Here is a tiny trained network, its code and every weight. The questions are about switching its units off for an input and a target symbol, where a switched-off unit gives its printed mean instead of its output.

import numpy as np


def w(rows, s, z=0):
    codes = np.array(rows[::2]) - 128.0
    scale = np.full(codes.shape[1], s)
    scale[-1] = z or s
    return codes * scale


def f(y):
    return y / 2 * (1 + np.tanh(0.7978845608 * (y + 0.044715 * y**3)))


def softmax(a):
    e = np.exp(a - a.max(-1, keepdims=True))
    return e / e.sum(-1, keepdims=True)


def log_softmax(a):
    a = a - a.max(-1, keepdims=True)
    return a - np.log(np.exp(a).sum(-1, keepdims=True))


def net(x, mask):
    ids = ['αδεζθλμπτφψ'.index(c) for c in x.split()]
    T = len(ids)
    res = E[ids] + P[:T]
    u = 0
    for l in range(2):
        r = res
        for j in range(3):
            rows = slice(4 * j, 4 * j + 4)
            q, k, v = (r @ M[l][rows].T for M in (Q, K, V))
            z = softmax(np.where(np.tri(T) > 0, q @ k.T / 4**0.5, -1e9)) @ v
            o = O[l][rows]
            res = res + np.where(mask[u + j], z, o[:, -1]) @ o[:, :-1]
        u += 3
        y = f(res @ A[l][:, :-1].T + A[l][:, -1])
        res = res + np.where(mask[u : u + 8], y, B[l][:, -1]) @ B[l][:, :-1]
        u += 8
    return log_softmax(res[-1] @ U[:, :-1].T + U[:, -1])


Q, K, V, O, A, B = {}, {}, {}, {}, {}, {}
E = w([
[159,74,114,99,156,161],'α',
[80,142,158,126,90,89],'δ',
[83,133,164,146,88,56],'ε',
[189,162,165,108,215,156],'ζ',
[198,159,157,111,197,151],'θ',
[124,69,45,112,157,169],'λ',
[171,130,137,117,185,171],'μ',
[41,122,117,101,114,126],'π',
[86,214,136,5,186,114],'τ',
[69,150,32,134,153,35],'φ',
[40,165,177,176,180,79],'ψ',
],0.015)
P = w([
[232,102,152,5,119,142],'0',
[224,82,133,96,164,95],'1',
[214,100,129,131,169,87],'2',
[194,115,120,145,170,96],'3',
[177,131,121,150,154,112],'4',
[166,152,114,162,142,121],'5',
[150,170,110,166,135,133],'6',
[136,180,101,167,126,142],'7',
[121,201,96,166,120,155],'8',
[90,189,98,157,121,172],'9',
[86,221,85,161,114,180],'10',
[72,253,78,158,112,202],'11',
[32,206,86,130,107,204],'12',
[19,222,82,129,99,220],'13',
],0.006)
Q[0] = w([
[151,22,141,182,126,128],'0.h0',
[154,149,120,156,108,156],'0.h0',
[146,175,114,136,56,136],'0.h0',
[104,102,164,70,110,102],'0.h0',
[87,145,115,185,21,68],'0.h1',
[143,34,69,99,83,116],'0.h1',
[104,241,157,98,152,12],'0.h1',
[216,102,186,167,106,140],'0.h1',
[145,154,141,188,158,133],'0.h2',
[32,151,53,236,138,88],'0.h2',
[82,167,120,109,110,36],'0.h2',
[147,35,90,164,154,172],'0.h2',
],0.011)
K[0] = w([
[71,159,122,72,182,138],'0.h0',
[157,172,113,98,79,164],'0.h0',
[216,236,152,125,114,152],'0.h0',
[103,149,225,157,91,78],'0.h0',
[43,136,46,65,148,84],'0.h1',
[120,26,52,112,32,201],'0.h1',
[45,188,143,208,113,62],'0.h1',
[185,77,224,66,98,119],'0.h1',
[228,98,176,193,95,114],'0.h2',
[22,208,80,231,135,150],'0.h2',
[83,217,156,155,215,116],'0.h2',
[127,2,48,138,99,164],'0.h2',
],0.0086)
V[0] = w([
[134,99,138,227,150,147],'0.h0',
[153,124,128,147,48,179],'0.h0',
[104,104,122,148,141,98],'0.h0',
[144,224,83,163,72,139],'0.h0',
[180,163,136,193,162,215],'0.h1',
[122,71,78,203,116,215],'0.h1',
[152,193,106,149,98,49],'0.h1',
[121,3,64,150,167,254],'0.h1',
[132,227,124,139,160,154],'0.h2',
[153,96,59,73,9,193],'0.h2',
[68,172,56,225,121,166],'0.h2',
[149,63,59,91,125,104],'0.h2',
],0.0057)
O[0] = w([
[157,215,119,142,137,119,92],'0.h0',
[111,139,138,87,109,110,51],'0.h0',
[156,132,104,135,150,145,137],'0.h0',
[160,228,160,132,63,205,98],'0.h0',
[138,176,133,152,129,214,92],'0.h1',
[164,254,121,123,96,143,43],'0.h1',
[97,52,126,59,81,139,185],'0.h1',
[183,229,128,202,96,120,33],'0.h1',
[105,113,162,128,189,92,185],'0.h2',
[199,198,119,111,124,136,2],'0.h2',
[107,54,113,203,169,129,114],'0.h2',
[118,108,123,41,80,157,117],'0.h2',
],0.0062,0.004)
A[0] = w([
[200,89,36,142,103,190,37],'0.n0',
[46,147,130,127,56,129,174],'0.n1',
[127,113,240,150,144,145,96],'0.n2',
[197,106,40,66,148,232,96],'0.n3',
[154,91,126,211,138,91,48],'0.n4',
[38,204,193,4,78,96,69],'0.n5',
[108,48,40,206,90,192,81],'0.n6',
[1,135,132,106,62,161,255],'0.n7',
],0.0077,0.006)
B[0] = w([
[70,140,201,142,161,68,132],'0.n0',
[165,127,117,164,139,31,173],'0.n1',
[105,199,64,81,27,86,136],'0.n2',
[86,92,203,79,183,176,165],'0.n3',
[145,158,123,92,91,207,124],'0.n4',
[215,157,139,204,194,154,169],'0.n5',
[143,132,103,1,209,105,144],'0.n6',
[151,189,125,189,151,7,254],'0.n7',
],0.0074,0.0092)
Q[1] = w([
[90,146,97,170,59,2],'1.h0',
[76,56,146,148,147,69],'1.h0',
[71,66,132,70,225,156],'1.h0',
[51,105,126,206,126,116],'1.h0',
[123,69,182,184,196,106],'1.h1',
[50,12,18,116,142,14],'1.h1',
[216,188,68,131,162,221],'1.h1',
[166,167,220,57,140,35],'1.h1',
[166,168,130,67,69,154],'1.h2',
[176,139,157,5,141,201],'1.h2',
[177,182,215,72,188,114],'1.h2',
[55,5,83,114,192,87],'1.h2',
],0.0082)
K[1] = w([
[103,182,14,135,171,146],'1.h0',
[102,174,131,206,150,143],'1.h0',
[102,81,208,176,153,95],'1.h0',
[129,165,153,162,116,115],'1.h0',
[126,174,145,180,116,70],'1.h1',
[12,152,108,199,151,65],'1.h1',
[149,71,196,93,90,164],'1.h1',
[183,179,70,92,162,87],'1.h1',
[170,99,87,116,78,155],'1.h2',
[132,38,131,92,108,192],'1.h2',
[175,92,223,93,133,137],'1.h2',
[99,150,82,204,221,139],'1.h2',
],0.011)
V[1] = w([
[149,70,180,191,139,98],'1.h0',
[151,157,97,113,117,50],'1.h0',
[144,64,205,154,114,182],'1.h0',
[174,97,173,203,127,123],'1.h0',
[140,88,37,54,80,111],'1.h1',
[158,121,212,247,11,125],'1.h1',
[154,191,134,110,159,176],'1.h1',
[188,140,52,78,97,151],'1.h1',
[131,134,254,193,110,151],'1.h2',
[77,103,250,216,53,133],'1.h2',
[103,120,68,178,190,117],'1.h2',
[78,190,179,102,115,166],'1.h2',
],0.0088)
O[1] = w([
[113,180,104,81,92,116,220],'1.h0',
[134,112,95,84,100,138,248],'1.h0',
[94,179,174,121,143,39,23],'1.h0',
[147,221,153,86,106,175,140],'1.h0',
[207,79,39,173,132,127,91],'1.h1',
[160,166,191,46,128,11,2],'1.h1',
[76,224,109,159,119,126,60],'1.h1',
[178,165,78,209,132,170,19],'1.h1',
[146,106,87,33,194,86,102],'1.h2',
[116,106,22,8,156,93,70],'1.h2',
[124,131,191,150,107,212,219],'1.h2',
[116,2,137,157,185,200,71],'1.h2',
],0.0075,0.0092)
A[1] = w([
[133,111,187,166,53,167,30],'1.n0',
[83,90,203,128,101,93,134],'1.n1',
[133,152,131,224,156,181,77],'1.n2',
[88,141,131,95,86,114,168],'1.n3',
[152,105,151,72,102,135,23],'1.n4',
[122,158,172,116,228,58,76],'1.n5',
[179,113,112,125,120,209,2],'1.n6',
[161,140,96,148,169,12,27],'1.n7',
],0.011,0.0055)
B[1] = w([
[148,92,84,138,223,127,165],'1.n0',
[102,148,134,192,168,162,213],'1.n1',
[111,162,114,1,63,117,252],'1.n2',
[130,196,119,117,152,79,183],'1.n3',
[112,106,48,102,161,70,145],'1.n4',
[123,23,94,114,75,217,202],'1.n5',
[105,107,220,139,175,36,177],'1.n6',
[122,94,204,82,26,239,174],'1.n7',
],0.0072,0.013)
U = w([
[210,84,135,68,245,212,220],'α',
[135,181,97,108,99,162,188],'δ',
[151,127,123,91,109,111,58],'ε',
[144,106,134,110,135,140,29],'ζ',
[138,110,137,112,129,137,26],'θ',
[136,97,145,122,130,156,3],'λ',
[136,106,138,112,125,144,11],'μ',
[125,187,140,166,77,67,212],'π',
[130,125,177,178,140,119,146],'τ',
[143,100,73,156,127,149,190],'φ',
[115,111,116,102,185,86,138],'ψ',
],0.011,0.0062)

Each question gives the input, a string of symbols that net reads in full, and the target symbol t.
The units are the heads (4 rows each of Q, K, V and O) and the neurons (one row each of A and B). Each row of codes is followed by its name. A weight is (code - 128) times the scale printed after its matrix; where a second scale follows, it is the last column's (O, A, B and U).
mask holds one flag per unit, layer by layer, with each layer's heads first. A switched-off unit (its flag False) gives its mean, the last column of its rows in O or B, instead of its output. The means were averaged over made-up inputs and are rounded, as every weight is.
A unit's drop is (log p(t) with every unit on - log p(t) with that unit switched off) / (log p(t) with every unit on - log p(t) with every unit switched off).
The circuit of an input: a set's keep is (log p(t) with only the set's units on - log p(t) with every unit switched off) / (log p(t) with every unit on - log p(t) with every unit switched off). Starting from the 12 units with the biggest drops (on a tie, the unit counted first), units are removed one at a time, each time the one whose removal leaves the highest keep (on an exact tie, the one counted first), for as long as the keep stays at least 0.8.
units of the circuit, in order: the units of the circuit, biggest drop first
k most important neurons: the k neurons with the biggest drops, biggest first
top k neurons in layer l: the k neurons of layer l with the biggest drops, biggest first
heads that matter: for each layer, one digit per head in row order, 1 if its drop is at least 0.15 and else 0, layers parted by /
input τ ε τ μ τ μ θ φ ψ μ δ, target ψ: units of the circuit, in order => [1.h2 0.h2 1.h1]
input ζ ψ ε ζ μ φ α φ π δ δ μ, target δ: heads that matter => 010 / 110
input ψ τ τ λ δ ε π ε ψ λ, target δ: units of the circuit, in order => [0.h1]
input θ α μ ε π π φ δ λ φ δ δ, target φ: 2 most important neurons => [0.n3 0.n6]
input τ λ π δ ε τ α λ τ ζ α, target δ: 2 most important neurons => [1.n2 0.n5]
input ε ε ε φ τ α λ φ μ λ δ ε π, target π: heads that matter => 001 / 001
input ε ε ψ ψ λ τ λ λ τ μ ψ λ ε, target ψ: units of the circuit, in order => [1.h2 1.h1]
input μ ψ ε φ θ ψ τ δ ε δ ε π ψ θ, target δ: units of the circuit, in order => [1.h1 0.h2 1.h0]
input ψ ε φ ζ τ ε α μ π δ, target π: top 2 neurons in layer 0 => [0.n7 0.n3]
input θ α ε λ ψ λ δ λ δ ε ε λ θ, target δ: units of the circuit, in order => [1.h1 0.h2]
input δ λ λ λ π, target π: top 2 neurons in layer 0 => [0.n0 0.n3]
input τ ψ ψ φ ψ θ φ α α μ ε ψ ζ ζ, target δ: units of the circuit, in order => [1.h1 1.h0 0.h2]
input α ψ π τ ε, target τ: 4 most important neurons => [0.n5 1.n1 1.n2 0.n4]
input π α δ ε α ε, target ε: top 2 neurons in layer 0 => [0.n3 0.n6]
input ε ψ φ λ λ ψ α ζ ε ε π ζ ε τ, target α: 2 most important neurons => [0.n5 1.n5]
input ε ψ ζ λ ε τ δ, target τ: heads that matter => 010 / 001
input τ ψ ψ τ τ, target δ: heads that matter => 001 / 010
input ε ψ μ τ μ φ δ θ θ φ μ ε, target φ: units of the circuit, in order => [1.h0 1.h1]
input α ε δ, target ε: units of the circuit, in order => [1.h1 1.h2 1.n7]
input μ α α α ζ θ τ φ π θ λ δ ε φ, target φ: top neuron in layer 0 => [0.n5]
input α φ φ λ φ θ α π α ψ θ λ λ ε, target λ: 4 most important neurons => [0.n7 1.n7 1.n5 0.n1]
input ε λ φ δ φ ε δ δ θ α λ, target δ: 3 most important neurons => [0.n7 0.n1 1.n0]
input ε τ μ τ ε λ ε ζ ζ ε ε θ λ δ, target λ: 2 most important neurons => [1.n5 1.n7]
input ψ ε ψ π α ζ δ θ ε, target ε: 2 most important neurons => [0.n7 1.n7]
input ε ε τ π, target τ: units of the circuit, in order => [0.n5 1.h2 1.n2]
input ε τ ψ μ ε, target ψ: heads that matter => 011 / 011
input τ τ α φ μ π ζ φ λ ε, target φ: heads that matter => 001 / 110
input ε π ε, target π: 2 most important neurons => [0.n7 1.n5]
input α φ ψ φ τ α δ τ α λ ε τ α δ, target τ: heads that matter => 011 / 011
